Here is a tiny trained network, its code and every weight. The questions are about switching its units off for an input and a class, where a switched-off unit gives its printed mean instead of its output.

import numpy as np


def w(rows, s, z=0):
    codes = np.array(rows[::2]) - 128.0
    scale = np.full(codes.shape[1], s)
    scale[-1] = z or s
    return codes * scale


def norm(h):
    return h / np.sqrt((h * h).mean(-1, keepdims=True) + 1e-5)


def f(y):
    return y / 2 * (1 + np.tanh(0.7978845608 * (y + 0.044715 * y**3)))


def log_softmax(a):
    a = a - a.max(-1, keepdims=True)
    return a - np.log(np.exp(a).sum(-1, keepdims=True))


def net(x, mask):
    res = np.array(x, float).reshape(1, 3) / 4 @ E
    u = 0
    for l in range(2):
        y = f(norm(res) @ A[l][:, :-1].T + A[l][:, -1])
        res = res + np.where(mask[u : u + 15], y, B[l][:, -1]) @ B[l][:, :-1]
        u += 15
    return log_softmax(norm(res)[-1] @ U[:, :-1].T + U[:, -1])


A, B = {}, {}
E = w([
[126,80,5,102,139,104,86],'x0',
[35,166,104,102,211,193,147],'x1',
[182,171,101,88,96,185,181],'x2',
],0.014)
A[0] = w([
[64,178,124,66,78,107,134,53],'0.n1',
[151,95,133,5,104,145,177,2],'0.n2',
[57,209,127,73,22,113,58,120],'0.n3',
[101,117,113,155,102,125,164,39],'0.n4',
[159,156,134,112,181,105,119,8],'0.n5',
[160,114,133,135,170,134,130,39],'0.n6',
[129,135,72,113,104,129,115,30],'0.n7',
[138,194,127,111,133,94,96,26],'0.n8',
[126,132,83,104,118,107,126,40],'0.n9',
[133,76,122,168,147,158,162,38],'0.n10',
[118,67,164,99,159,114,133,65],'0.n11',
[109,139,109,149,173,133,160,30],'0.n12',
[192,177,103,139,158,145,134,39],'0.n13',
[168,129,116,103,139,148,164,31],'0.n14',
[164,163,126,132,161,100,119,51],'0.n15',
],0.012,0.0082)
B[0] = w([
[114,117,173,98,35,118,110,78],'0.n1',
[118,167,95,211,104,152,143,168],'0.n2',
[128,124,126,130,135,127,131,108],'0.n3',
[102,195,138,95,113,105,97,7],'0.n4',
[112,228,167,101,109,96,93,16],'0.n5',
[100,189,130,101,110,105,104,7],'0.n6',
[186,122,98,129,190,134,147,156],'0.n7',
[114,254,178,97,124,105,85,8],'0.n8',
[170,142,101,134,205,101,153,127],'0.n9',
[122,191,151,113,117,99,115,9],'0.n10',
[143,187,101,190,85,197,99,96],'0.n11',
[96,118,177,109,51,144,119,118],'0.n12',
[120,148,110,217,106,164,89,113],'0.n13',
[116,155,107,224,103,158,104,108],'0.n14',
[78,146,171,99,65,141,105,15],'0.n15',
],0.025,0.0014)
A[1] = w([
[183,198,204,143,127,169,205,44],'1.n1',
[111,146,144,78,129,138,110,161],'1.n2',
[183,185,163,111,121,189,183,101],'1.n3',
[178,100,190,90,167,155,156,138],'1.n4',
[82,217,91,63,161,213,163,130],'1.n5',
[118,111,238,187,190,103,128,48],'1.n6',
[133,55,182,218,144,157,210,179],'1.n7',
[121,133,147,120,152,92,123,66],'1.n8',
[79,139,169,186,156,96,19,14],'1.n9',
[37,123,182,215,177,45,63,2],'1.n10',
[4,207,154,57,175,160,107,77],'1.n11',
[174,226,95,121,80,188,136,115],'1.n12',
[157,187,225,95,190,99,150,35],'1.n13',
[194,157,169,89,62,43,93,42],'1.n14',
[253,181,144,126,59,84,108,98],'1.n15',
],0.018,0.0057)
B[1] = w([
[209,71,26,141,202,133,125,162],'1.n1',
[86,144,99,46,77,167,126,129],'1.n2',
[145,135,40,192,136,85,130,156],'1.n3',
[89,146,169,108,113,175,120,173],'1.n4',
[140,106,176,169,73,53,94,171],'1.n5',
[178,32,2,137,216,77,108,173],'1.n6',
[78,196,178,91,99,175,138,254],'1.n7',
[84,93,19,107,48,174,75,124],'1.n8',
[114,186,88,227,96,153,129,142],'1.n9',
[220,208,98,245,53,113,147,163],'1.n10',
[105,54,219,58,52,51,103,156],'1.n11',
[126,235,122,226,105,177,128,149],'1.n12',
[163,93,91,74,225,138,140,141],'1.n13',
[83,76,185,34,65,84,126,143],'1.n14',
[87,83,171,165,96,36,85,160],'1.n15',
],0.019,0.022)
U = w([
[147,177,70,243,78,132,139,130],'0',
[83,51,195,65,70,58,114,171],'1',
[190,53,11,96,253,121,132,183],'2',
[75,190,158,80,130,217,164,152],'3',
[129,180,127,79,174,102,97,19],'4',
[139,203,110,49,164,87,86,1],'5',
],0.018,0.0083)

Each question gives the input, the list of numbers given to net, and the class t.
The units are the neurons (one row each of A and B). Each row of codes is followed by its name. A weight is (code - 128) times the scale printed after its matrix; where a second scale follows, it is the last column's (A, B and U).
mask holds one flag per neuron, layer by layer. A switched-off neuron (its flag False) gives its mean, the last column of its row in B, instead of its output. The means were averaged over made-up inputs and are rounded, as every weight is.
A unit's drop is (log p(t) with every unit on - log p(t) with that unit switched off) / (log p(t) with every unit on - log p(t) with every unit switched off).
The circuit of an input: a set's keep is (log p(t) with only the set's units on - log p(t) with every unit switched off) / (log p(t) with every unit on - log p(t) with every unit switched off). Starting from the 12 units with the biggest drops (on a tie, the unit counted first), units are removed one at a time, each time the one whose removal leaves the highest keep (on an exact tie, the one counted first), for as long as the keep stays at least 0.8.
units of the circuit, in order: the units of the circuit, biggest drop first
unit that matters most: the unit with the biggest drop
k most important neurons: the k neurons with the biggest drops, biggest first
k most important neurons of layer l: the k neurons of layer l with the biggest drops, biggest first
drop of u: that unit's drop, to one decimal
input [-2,8,-6], class 1: units of the circuit, in order => 1.n11
input [-7,7,-8], class 0: 3 most important neurons => 1.n10, 1.n9, 1.n6
input [-6,7,7], class 0: 3 most important neurons => 1.n3, 1.n12, 1.n1
input [-7,5,-8], class 0: 3 most important neurons of layer 1 => 1.n10, 1.n9, 1.n7
input [7,7,-7], class 0: 2 most important neurons => 1.n10, 1.n6
input [-7,-6,5], class 2: 2 most important neurons => 1.n1, 1.n3
input [-2,-7,-7], class 0: 2 most important neurons => 1.n10, 1.n9
input [-3,6,6], class 0: 2 most important neurons of layer 1 => 1.n12, 1.n3
input [8,7,8], class 0: 2 most important neurons of layer 1 => 1.n5, 1.n6
input [8,-6,1], class 2: 2 most important neurons of layer 1 => 1.n7, 1.n11
input [-7,2,-8], class 0: 3 most important neurons => 1.n10, 1.n9, 1.n7
input [8,-3,6], class 2: 2 most important neurons => 1.n7, 1.n10
input [-3,4,-3], class 1: 2 most important neurons => 1.n11, 1.n6
input [-8,-2,7], class 2: units of the circuit, in order => 1.n1
input [-3,3,3], class 3: 2 most important neurons of layer 0 => 0.n11, 0.n2
input [5,4,3], class 2: 3 most important neurons => 1.n7, 1.n11, 1.n15
input [-6,1,-5], class 2: 2 most important neurons => 1.n6, 1.n13
input [0,1,-3], class 3: 2 most important neurons => 1.n7, 0.n11
input [-7,1,-3], class 2: drop of 1.n6 => 0.2
input [3,-4,2], class 1: unit that matters most => 1.n6
input [-3,4,2], class 1: drop of 0.n12 => 0.0
input [1,-1,2], class 3: drop of 1.n10 => 0.1
input [2,-3,-3], class 3: drop of 1.n6 => 0.5
